Below are the code and all the weights of a small trained network. Each question names an input and a target symbol and asks about switching units off, where a switched-off unit gives its printed mean instead of its output.

import numpy as np


def w(rows, s, z=0):
    codes = np.array(rows[::2]) - 128.0
    scale = np.full(codes.shape[1], s)
    scale[-1] = z or s
    return codes * scale


def f(y):
    return np.maximum(y, 0)


def softmax(a):
    e = np.exp(a - a.max(-1, keepdims=True))
    return e / e.sum(-1, keepdims=True)


def log_softmax(a):
    a = a - a.max(-1, keepdims=True)
    return a - np.log(np.exp(a).sum(-1, keepdims=True))


def net(x, mask):
    ids = ['ΓΔΘΠβημσψ'.index(c) for c in x.split()]
    T = len(ids)
    res = E[ids] + P[:T]
    u = 0
    for l in range(2):
        r = res
        for j in range(2):
            rows = slice(3 * j, 3 * j + 3)
            q, k, v = (r @ M[l][rows].T for M in (Q, K, V))
            z = softmax(np.where(np.tri(T) > 0, q @ k.T / 3**0.5, -1e9)) @ v
            o = O[l][rows]
            res = res + np.where(mask[u + j], z, o[:, -1]) @ o[:, :-1]
        u += 2
        y = f(res @ A[l][:, :-1].T + A[l][:, -1])
        res = res + np.where(mask[u : u + 4], y, B[l][:, -1]) @ B[l][:, :-1]
        u += 4
    return log_softmax(res[-1] @ U[:, :-1].T + U[:, -1])


Q, K, V, O, A, B = {}, {}, {}, {}, {}, {}
E = w([
[127,57,236,2],'Γ',
[108,203,114,216],'Δ',
[176,230,131,174],'Θ',
[157,171,180,187],'Π',
[101,227,9,143],'β',
[93,102,185,181],'η',
[158,190,96,70],'μ',
[59,151,14,60],'σ',
[231,115,127,111],'ψ',
],0.0096)
P = w([
[158,138,171,233],'0',
[143,154,76,17],'1',
[142,53,2,182],'2',
[168,145,171,9],'3',
[171,52,54,159],'4',
[119,182,211,56],'5',
],0.0094)
Q[0] = w([
[39,2,132,180],'L0H1',
[78,136,160,188],'L0H1',
[108,168,85,155],'L0H1',
[152,91,112,113],'L0H2',
[123,185,245,40],'L0H2',
[105,48,182,141],'L0H2',
],0.009)
K[0] = w([
[129,158,94,1],'L0H1',
[109,100,80,108],'L0H1',
[128,120,65,157],'L0H1',
[117,79,164,151],'L0H2',
[32,184,155,123],'L0H2',
[43,210,85,142],'L0H2',
],0.0096)
V[0] = w([
[120,51,90,86],'L0H1',
[126,245,103,136],'L0H1',
[57,137,156,71],'L0H1',
[93,84,52,168],'L0H2',
[129,138,113,121],'L0H2',
[252,109,149,134],'L0H2',
],0.012)
O[0] = w([
[144,61,2,209,68],'L0H1',
[159,165,238,199,181],'L0H1',
[148,209,60,106,17],'L0H1',
[36,163,128,143,106],'L0H2',
[117,175,96,174,136],'L0H2',
[148,23,203,123,254],'L0H2',
],0.0082,0.0066)
A[0] = w([
[118,202,134,179,52],'L0N1',
[93,145,197,40,37],'L0N2',
[90,44,170,255,48],'L0N3',
[172,141,160,165,1],'L0N4',
],0.0096,0.0031)
B[0] = w([
[254,183,120,115,153],'L0N1',
[86,197,194,171,247],'L0N2',
[151,73,110,34,254],'L0N3',
[109,167,40,32,177],'L0N4',
],0.0096,0.0073)
Q[1] = w([
[149,127,214,115],'L1H1',
[217,111,254,140],'L1H1',
[114,167,199,198],'L1H1',
[133,130,214,122],'L1H2',
[179,195,133,17],'L1H2',
[159,87,33,61],'L1H2',
],0.0079)
K[1] = w([
[211,162,181,138],'L1H1',
[77,35,178,79],'L1H1',
[167,126,203,110],'L1H1',
[199,221,21,123],'L1H2',
[183,74,187,2],'L1H2',
[35,76,128,151],'L1H2',
],0.0083)
V[1] = w([
[190,173,183,181],'L1H1',
[54,139,125,104],'L1H1',
[150,202,131,2],'L1H1',
[117,92,116,201],'L1H2',
[55,86,179,120],'L1H2',
[122,202,118,169],'L1H2',
],0.0076)
O[1] = w([
[239,201,94,137,146],'L1H1',
[144,165,154,150,77],'L1H1',
[179,102,154,147,255],'L1H1',
[119,143,108,155,29],'L1H2',
[133,137,194,214,146],'L1H2',
[121,255,68,70,24],'L1H2',
],0.0095,0.0084)
A[1] = w([
[175,152,62,35,161],'L1N1',
[156,49,134,41,132],'L1N2',
[158,96,183,2,89],'L1N3',
[36,100,135,15,254],'L1N4',
],0.008,0.0023)
B[1] = w([
[63,131,147,11,169],'L1N1',
[91,152,58,159,241],'L1N2',
[103,166,95,167,250],'L1N3',
[183,113,94,168,169],'L1N4',
],0.011,0.019)
U = w([
[184,103,18,180,252],'Γ',
[189,155,61,182,41],'Δ',
[238,131,79,187,54],'Θ',
[195,95,118,157,81],'Π',
[16,181,69,166,182],'β',
[130,118,102,153,58],'η',
[137,146,73,184,75],'μ',
[205,38,91,67,175],'σ',
[81,3,195,68,183],'ψ',
],0.0067,0.0035)

Each question gives the input, a string of symbols that net reads in full, and the target symbol t.
The units are the heads (3 rows each of Q, K, V and O) and the neurons (one row each of A and B). Each row of codes is followed by its name. A weight is (code - 128) times the scale printed after its matrix; where a second scale follows, it is the last column's (O, A, B and U).
mask holds one flag per unit, layer by layer, with each layer's heads first. A switched-off unit (its flag False) gives its mean, the last column of its rows in O or B, instead of its output. The means were averaged over made-up inputs and are rounded, as every weight is.
A unit's drop is (log p(t) with every unit on - log p(t) with that unit switched off) / (log p(t) with every unit on - log p(t) with every unit switched off).
The circuit of an input: a set's keep is (log p(t) with only the set's units on - log p(t) with every unit switched off) / (log p(t) with every unit on - log p(t) with every unit switched off). Starting from all 12 units, units are removed one at a time, each time the one whose removal leaves the highest keep (on an exact tie, the one counted first), for as long as the keep stays at least 0.8.
circuit, biggest first: the units of the circuit, biggest drop first
most important unit: the unit with the biggest drop
k most important neurons: the k neurons with the biggest drops, biggest first
k most important neurons of layer l: the k neurons of layer l with the biggest drops, biggest first
which heads matter: for each layer, one digit per head in row order, 1 if its drop is at least 0.15 and else 0, layers parted by /
input Γ ψ β ψ Γ, target Γ: circuit, biggest first : (L0H1 L1N2)
input ψ β β ψ β Π, target ψ: 2 most important neurons : (L0N3 L1N2)
input β β β, target σ: which heads matter : 11 / 11
input Θ ψ ψ β η, target Γ: most important unit : L0N3
input β β Π, target σ: which heads matter : 11 / 11
input ψ ψ ψ μ, target ψ: 3 most important neurons of layer 0 : (L0N3 L0N2 L0N4)
input Θ Θ σ σ, target Θ: which heads matter : 10 / 10
input Θ Π Γ Θ, target Θ: circuit, biggest first : (L1H1 L0H1)
input β β σ, target β: 2 most important neurons : (L1N1 L0N3)
input ψ ψ ψ ψ ψ Δ, target ψ: circuit, biggest first : (L1H2 L0H2 L1N3 L1N4)
input ψ Θ σ Θ β μ, target ψ: 2 most important neurons : (L0N3 L1N2)
input Γ ψ ψ ψ β μ, target Γ: 3 most important neurons : (L1N1 L1N4 L0N2)
input ψ Γ Δ ψ, target ψ: circuit, biggest first : (L1H2 L0H1)
input β β ψ μ, target β: most important unit : L0H2
input Θ σ Π Π ψ β, target Θ: 3 most important neurons of layer 0 : (L0N3 L0N2 L0N1)
input Θ Δ Δ ψ ψ ψ, target Θ: 4 most important neurons : (L0N2 L0N3 L1N1 L1N2)
input β σ Π Γ, target β: which heads matter : 01 / 01
input Γ ψ ψ β, target Γ: circuit, biggest first : (L0H1 L0N2)
input Θ ψ Θ Δ ψ Θ, target Θ: which heads matter : 10 / 10
input Π ψ ψ Π, target Π: circuit, biggest first : (L1H1 L0H1 L1N2 L0N2)
input ψ β ψ Δ, target ψ: 3 most important neurons : (L0N3 L1N3 L1N2)
input Γ ψ ψ η, target Γ: circuit, biggest first : (L0H1 L1N1)
input β ψ ψ β μ μ, target β: which heads matter : 11 / 01
input β σ ψ ψ β Θ, target β: 4 most important neurons : (L0N1 L1N1 L0N4 L0N3)
input ψ ψ Γ Π, target ψ: most important unit : L1H2
